What each symbol does to the nodes:
κ: guk->tez, vip->taz, guf->bos, raz->vit, kog->fot, zuk->fov, zad->faf, met->zim, sim->bil, rom->sog, bil->zuf, suv->lok, kis->peg, pem->fut, gur->zad, kol->zuk, gel->doz, sog->kiz, gad->tuk, vos->dit, kor->suv, tid->fuz, dar->mim, lis->kol, lir->mem, doz->ged, lib->dag, dal->nor, dit->tuv, ged->pem, peg->pif, zav->kog, fut->vuk, bib->dar, nof->rom, nub->fev, pif->noz, non->kub, tuk->zeg, faf->mil, nor->zed, fuz->lib, fov->bib, bam->nub, bot->voz, tuv->kis, noz->kad, fev->non, lok->raz, nep->kor, gof->vos, voz->lir, zed->gur, lif->gel, kiz->bev, gez->bam, bev->nad, zeg->vip, zuf->dal, nad->bor, kad->nof, sug->gad, mim->tid, tez->guf, tob->guk, bor->vid, mil->lis, fot->sug, taz->gez, bos->lif, mem->zav, vuk->bot, vid->met, vit->tob, zim->nep, kub->sim, dag->gof
α: guk->non, vip->dag, guf->sim, raz->bam, kog->bib, zuk->nep, zad->nad, met->gad, sim->noz, rom->voz, bil->kad, suv->taz, kis->doz, pem->gur, gur->bev, kol->zim, gel->dal, sog->lir, gad->tid, vos->bos, kor->vip, tid->vit, dar->lok, lis->met, lir->kol, doz->nor, lib->guk, dal->rom, dit->lif, ged->zed, peg->ged, zav->fov, fut->zad, bib->suv, nof->bot, nub->tuv, pif->pem, non->peg, tuk->fuz, faf->bor, nor->sog, fuz->tob, fov->kor, bam->dit, bot->mil, tuv->gel, noz->fut, fev->kis, lok->gez, nep->zeg, gof->guf, voz->lis, zed->kiz, lif->zuf, kiz->mem, gez->vos, bev->zav, zeg->lib, zuf->nof, nad->kog, kad->vuk, sug->mim, mim->raz, tez->kub, tob->fev, bor->fot, mil->vid, fot->dar, taz->gof, bos->bil, mem->zuk, vuk->faf, vid->sug, vit->nub, zim->tuk, kub->pif, dag->tez
λ: guk->met, vip->lir, guf->nep, raz->nad, kog->ged, zuk->dal, zad->non, met->kad, sim->zeg, rom->vos, bil->vip, suv->kiz, kis->mim, pem->tob, gur->fev, kol->zuf, gel->lok, sog->dit, gad->vuk, vos->fov, kor->sog, tid->faf, dar->gur, lis->bil, lir->lif, doz->raz, lib->lis, dal->gez, dit->bib, ged->vit, peg->tid, zav->doz, fut->guk, bib->zed, nof->gof, nub->fot, pif->fuz, non->gad, tuk->bot, faf->kub, nor->bam, fuz->mil, fov->nor, bam->kog, bot->guf, tuv->dar, noz->lib, fev->sug, lok->bev, nep->rom, gof->zuk, voz->bos, zed->nub, lif->suv, kiz->tuv, gez->zav, bev->kis, zeg->voz, zuf->taz, nad->peg, kad->dag, sug->fut, mim->zad, tez->zim, tob->vid, bor->pif, mil->sim, fot->pem, taz->mem, bos->kor, mem->gel, vuk->tez, vid->noz, vit->bor, zim->nof, kub->tuk, dag->kol
β: guk->kub, vip->gof, guf->bil, raz->nub, kog->dar, zuk->kor, zad->bor, met->tuk, sim->kad, rom->lir, bil->nof, suv->gez, kis->ged, pem->zad, gur->nad, kol->nep, gel->nor, sog->mem, gad->fuz, vos->lif, kor->taz, tid->tob, dar->raz, lis->zim, lir->zuk, doz->zed, lib->tez, dal->sog, dit->gel, ged->gur, peg->pem, zav->bib, fut->faf, bib->lok, nof->voz, nub->kis, pif->fut, non->pif, tuk->lib, faf->vid, nor->kiz, fuz->guk, fov->suv, bam->tuv, bot->lis, tuv->doz, noz->vuk, fev->peg, lok->bam, nep->vip, gof->bos, voz->kol, zed->bev, lif->dal, kiz->zav, gez->dit, bev->kog, zeg->dag, zuf->rom, nad->fot, kad->bot, sug->tid, mim->vit, tez->sim, tob->non, bor->sug, mil->met, fot->mim, taz->vos, bos->zuf, mem->fov, vuk->mil, vid->gad, vit->fev, zim->zeg, kub->noz, dag->guf
ζ: guk->sim, vip->vos, guf->zuf, raz->fev, kog->mim, zuk->suv, zad->vid, met->zeg, sim->nof, rom->mem, bil->rom, suv->bam, kis->pem, pem->faf, gur->bor, kol->kor, gel->zed, sog->zav, gad->lib, vos->gel, kor->gez, tid->guk, dar->vit, lis->nep, lir->fov, doz->gur, lib->guf, dal->kiz, dit->doz, ged->zad, peg->fut, zav->dar, fut->mil, bib->raz, nof->lir, nub->peg, pif->vuk, non->noz, tuk->dag, faf->met, nor->bev, fuz->tez, fov->lok, bam->kis, bot->kol, tuv->ged, noz->bot, fev->pif, lok->nub, nep->taz, gof->lif, voz->zuk, zed->nad, lif->nor, kiz->kog, gez->tuv, bev->fot, zeg->gof, zuf->sog, nad->sug, kad->voz, sug->fuz, mim->tob, tez->bil, tob->kub, bor->gad, mil->zim, fot->tid, taz->dit, bos->dal, mem->bib, vuk->lis, vid->tuk, vit->non, zim->vip, kub->kad, dag->bos
φ: guk->tob, vip->zeg, guf->tez, raz->lok, kog->zav, zuk->kol, zad->gur, met->vid, sim->kub, rom->nof, bil->sim, suv->kor, kis->tuv, pem->ged, gur->zed, kol->lis, gel->lif, sog->rom, gad->sug, vos->gof, kor->nep, tid->mim, dar->bib, lis->mil, lir->voz, doz->gel, lib->fuz, dal->zuf, dit->vos, ged->doz, peg->kis, zav->mem, fut->pem, bib->fov, nof->kad, nub->bam, pif->peg, non->fev, tuk->gad, faf->zad, nor->dal, fuz->tid, fov->zuk, bam->gez, bot->vuk, tuv->dit, noz->pif, fev->nub, lok->suv, nep->zim, gof->dag, voz->bot, zed->nor, lif->bos, kiz->sog, gez->taz, bev->kiz, zeg->tuk, zuf->bil, nad->bev, kad->noz, sug->fot, mim->dar, tez->guk, tob->vit, bor->nad, mil->faf, fot->kog, taz->vip, bos->guf, mem->lir, vuk->fut, vid->bor, vit->raz, zim->met, kub->non, dag->lib

In the rows, 74 means zero.

The rows follow the links: the fewer symbols apart two nodes are, the more alike their rows tend to be.

Each row is also shifted at random along 6 hidden directions that mean nothing.

Row, then node:
[  26   73   72   93   79   63   67   85   63   68   82   72   65   65   65   67   78   84   72   63   89   79   63   78   65   73   65   66   73   60   76   71   88   84   73   84   67   88   84   70   66   72   81   80   70   76]
node: nad
[  58   79   72   62   67   61   76   71   72   86   64   75   79   72   78   69   69   78   72   87   62   65   71   85   75   58   78   76   83   86   79   65   75   85   68   69   69   73   77   74   72   77   65   83   76   59]
node: dit
[  63   75   76   85   78   82   89   66   89   64   73   78   83   73   79   81   77   73   62   73   68   74   70   71   81   86   74   86   65   63   84   80   68   51   85   61   82   58   67   77   86   70   72   67   86   88]
node: nof
[  59   82   75   67   74   62   78   47   71   98   64   93   92   78   85   73   64   88   75   80   64   72   79   76   74   64   65   87   83   88   84   48   71   83   72   57   70   66  107   89   79   84   57   89   81   76]
node: lif
[  67   74   72   78   80   71   81   59   82   75   74   84   82   77   84   82   72   73   73   78   68   77   69   65   80   75   72   86   71   77   79   69   63   65   80   62   82   66   78   82   82   73   68   74   77   85]
node: bil
[  69   73   69   77   74   83   70   65   70   91   84   78   73   68   69   65   65   77   69   95   78   68   74   87   77   59   82   70   87   98   80   65   75   81   61   79   57   80   80   79   63   68   57   82   62   71]
node: kiz
[  58   71   64   78   81   54   81   68   78   69   70   81   71   80   82   84   76   70   77   70   68   77   61   58   83   70   74   84   71   73   66   75   66   74   81   66   81   76   72   75   79   76   73   64   73   76]
node: bot
[  60   76   79   75   68   60   70   99   74   62   64   60   68   62   73   66   79   72   70   70   72   73   63   85   68   66   74   62   72   59   79   81   84   76   77   84   77   82   63   63   69   72   87   80   78   60]
node: nub
[  71   82   78   64   67   68   79   70   67   80   69   74   88   71   71   73   76   85   71   76   66   68   75   86   67   79   70   80   76   69   84   66   76   81   69   63   69   62   80   75   78   79   72   84   85   69]
node: suv
[  89   74   67   76   76   75   79   57   73   82   87   80   81   73   69   81   74   76   72   87   72   71   68   75   77   77   78   85   77   85   79   67   62   74   67   62   68   67   73   83   77   67   61   74   70   80]
node: rom
[ 127   67   67   82   82   62   64   79   65   69   88   74   63   76   71   82   78   70   86   71   85   85   62   60   72   74   73   71   71   74   63   73   68   83   72   81   79   89   71   74   72   68   81   73   60   77]
node: guk
[  39   67   71   82   83   55   61   75   63   69   90   78   70   77   71   85   80   73   94   64   86   89   65   53   70   79   65   75   71   66   68   64   64   82   77   77   84   93   79   81   74   72   84   77   62   81]
node: vuk
[  76   68   65  101   87   77   78   74   77   60   86   77   57   73   71   77   77   76   64   65   87   82   62   65   77   79   73   71   64   70   63   86   80   72   76   81   74   76   71   67   73   66   78   61   67   88]
node: vid
[  70   73   75   61   68   77   71   93   80   71   57   64   60   78   81   66   71   62   74   74   69   70   80   76   78   60   85   60   77   83   58   89   84   79   75   90   77   81   63   60   68   78   82   66   71   57]
node: peg
[  77   81   79   56   66   76   69   61   71   98   63   80   85   78   83   66   63   80   76   88   62   69   86   85   70   59   75   73   85   96   80   55   75   86   64   71   71   67   93   81   72   82   64   92   76   66]
node: nor
[  98   80   81   62   64   59   74   91   68   74   57   65   77   68   73   66   77   78   74   68   66   67   74   88   68   67   71   68   79   62   79   73   84   82   76   77   72   78   73   67   71   83   82   81   84   56]
node: doz
[  75   73   72   78   68   81   75   83   65   69   93   62   77   61   51   73   82   77   69   82   81   66   69   90   70   86   78   74   77   66   84   78   73   73   65   73   60   74   56   71   68   63   71   75   73   72]
node: gez
[  94   74   64   67   74   64   84   59   81   83   66   82   78   79   83   78   69   70   71   87   59   66   67   71   87   61   81   87   81   90   73   71   64   73   75   61   72   69   72   79   77   76   59   67   74   69]
node: bos
[  76   87   91   74   75   72   70   74   75   70   57   82   79   82   92   72   72   89   73   54   69   90   81   71   56   80   59   68   55   63   76   67   86   77   79   74   95   55  100   71   89   83   92   94   92   83]
node: sug
[  71   75   80   99   85  102   77   69   81   66   83   81   67   76   75   72   72   83   60   63   87   88   81   72   68   89   70   68   57   71   72   84   86   62   74   82   76   61   86   71   78   69   79   74   78   99]
node: non
[  81   76   76   77   78   60   77   62   67   75   83   82   90   74   70   84   80   83   83   66   75   79   72   66   70   90   61   90   72   57   85   59   64   73   79   57   77   71   85   87   83   78   74   79   80   85]
node: kol
[  57   64   62   72   80   65   73   72   76   74   79   76   66   82   74   82   76   61   86   75   78   73   70   57   87   69   78   79   81   80   61   78   63   75   79   75   75   91   66   77   70   76   70   57   61   71]
node: sim
[  63   70   68   78   81   71   74   66   72   71   87   78   74   78   71   86   78   71   82   75   77   79   68   60   78   83   74   83   71   74   69   73   61   73   74   68   78   74   68   79   79   70   74   67   68   83]
node: zim
[  67   73   67   83   74   73   85   69   76   75   79   74   78   64   65   71   76   78   60   83   73   62   66   85   80   73   77   81   81   73   84   76   75   68   74   67   60   72   67   76   70   68   61   69   76   74]
node: sog
[  61   81   86   59   63   66   80   80   79   68   62   69   95   70   78   79   81   73   76   72   58   69   77   80   72   83   70   85   71   55   91   71   67   63   83   59   84   61   66   77   85   78   80   81   93   68]
node: kor
[  62   84   88   63   66   90   68   78   67   80   70   71   80   76   73   67   71   85   75   70   73   77   92   86   57   84   70   66   69   74   77   71   85   82   66   78   75   60   85   71   77   80   82   90   84   73]
node: dar
[ 113   76   84   64   66   95   60   84   62   81   85   64   75   72   62   66   74   77   81   78   83   75   91   87   60   83   75   61   76   78   76   71   80   83   61   86   68   76   75   72   68   73   80   88   70   71]
node: raz
[  64   73   72   53   68   59   74   70   67   81   72   74   85   81   71   82   77   69   91   75   68   69   79   67   78   76   73   86   84   72   73   65   60   81   76   63   74   81   71   81   76   83   70   69   74   65]
node: gof

Start, symbols taken left to right, then the node you end at.
Answer with the node's name.
[  56   78   79   82   77   82   73   79   80   68   66   75   64   77   84   70   71   76   67   67   74   82   75   74   68   73   74   64   61   76   68   83   85   72   74   83   84   64   79   65   78   73   84   78   79   79]
β ζ φ λ λ λ: tuk
[  86   75   74   77   69   66   76   89   70   68   69   64   69   63   67   66   78   78   66   72   74   66   65   89   70   69   75   67   76   65   78   80   86   80   73   80   66   78   66   64   67   72   78   76   77   62]
β α β φ α: kor
[  56   69   69   79   82   73   68   71   68   73   84   78   64   83   74   80   74   73   84   67   84   84   74   59   72   77   73   71   70   79   58   75   72   84   71   81   78   80   79   73   74   74   79   70   63   80]
φ ζ β ζ: kad
[  49   76   75   68   68   82   79   71   68   80   81   70   84   70   60   73   77   77   73   79   75   64   82   85   74   84   74   81   81   71   82   73   72   74   69   68   60   71   70   77   71   75   67   72   77   73]
κ λ κ α α ζ: kog
[  48   73   73   73   71   78   68   75   61   86   85   72   74   68   60   66   72   81   77   80   85   69   81   85   70   72   73   69   87   79   77   67   80   85   66   81   57   87   81   77   61   75   68   80   66   69]
β λ α β: bam
[ 112   82   78   67   67   73   76   72   75   82   65   73   82   67   77   68   71   80   66   86   62   66   73   90   71   65   77   73   78   82   86   67   77   76   69   69   70   63   76   74   75   73   68   86   81   66]
α κ ζ φ α: mem
[ 101   66   64   75   80   55   67   60   64   86   91   82   80   75   67   83   75   72   92   82   81   75   67   62   80   68   70   84   87   80   76   55   57   82   73   66   68   95   81   91   69   73   63   75   58   76]
ζ λ φ α κ κ: sog
[  75   68   71   98   79   83   69   89   70   65   92   65   60   59   58   64   78   77   63   75   93   75   64   84   71   75   75   61   74   66   78   82   87   72   71   90   61   87   67   68   61   61   76   73   65   79]
κ κ κ α: vid
[  70   77   79   76   80   62   80   69   85   67   58   83   79   82   93   81   74   74   76   59   65   82   72   59   77   75   66   82   65   63   75   72   72   65   89   65   93   67   85   77   87   82   81   72   85   81]
φ α α β: fev
[  86   75   73   59   71   77   71   60   61   88   89   77   89   80   65   83   76   77   90   81   75   73   84   71   71   88   72   86   81   80   76   60   58   82   66   62   69   72   76   87   78   76   67   79   70   76]
κ ζ κ φ κ φ: kiz
[  47   78   75   74   82   58   70   65   72   75   67   86   73   87   91   82   71   80   84   62   70   90   70   56   68   74   63   76   63   75   64   65   72   83   77   71   92   70   93   76   85   81   83   82   76   81]
λ ζ κ: gof
[  91   69   72   68   80   75   70   61   75   85   76   85   73   87   81   80   68   68   88   73   77   80   83   56   81   71   72   79   79   88   64   67   64   76   77   74   79   83   85   85   75   81   69   69   65   79]
β φ β φ α: peg
[  69   80   76   80   82   60   75   68   72   69   65   84   72   84   87   78   74   85   75   54   73   88   71   60   66   79   62   76   59   65   65   70   79   82   80   71   88   65   94   72   86   83   86   78   83   83]
κ α ζ λ κ: nep
[  75   77   74   74   70   63   71   86   68   75   69   68   69   67   72   66   73   79   71   75   72   71   67   85   68   63   75   65   76   74   74   74   84   87   68   81   69   79   73   66   68   74   77   81   73   62]
α ζ α φ: gez
[ 108   70   72   79   80   70   73   71   67   67   89   76   76   77   66   85   81   75   85   66   82   81   71   61   73   91   69   82   70   62   71   73   64   74   77   68   77   78   70   79   79   73   78   68   72   84]
α λ β λ: zeg
[  70   85   88   76   71   61   67   81   64   72   66   74   82   68   78   69   77   93   75   58   75   84   73   82   54   80   57   67   64   53   87   62   87   85   74   75   82   68   96   73   79   80   90  100   88   75]
φ α β κ: zed
[  86   69   72   68   73   74   78   80   83   63   75   67   75   76   76   84   80   59   79   77   68   72   70   66   84   79   82   81   72   69   72   85   61   62   81   70   84   73   50   73   79   70   77   61   75   72]
α β α ζ: kad
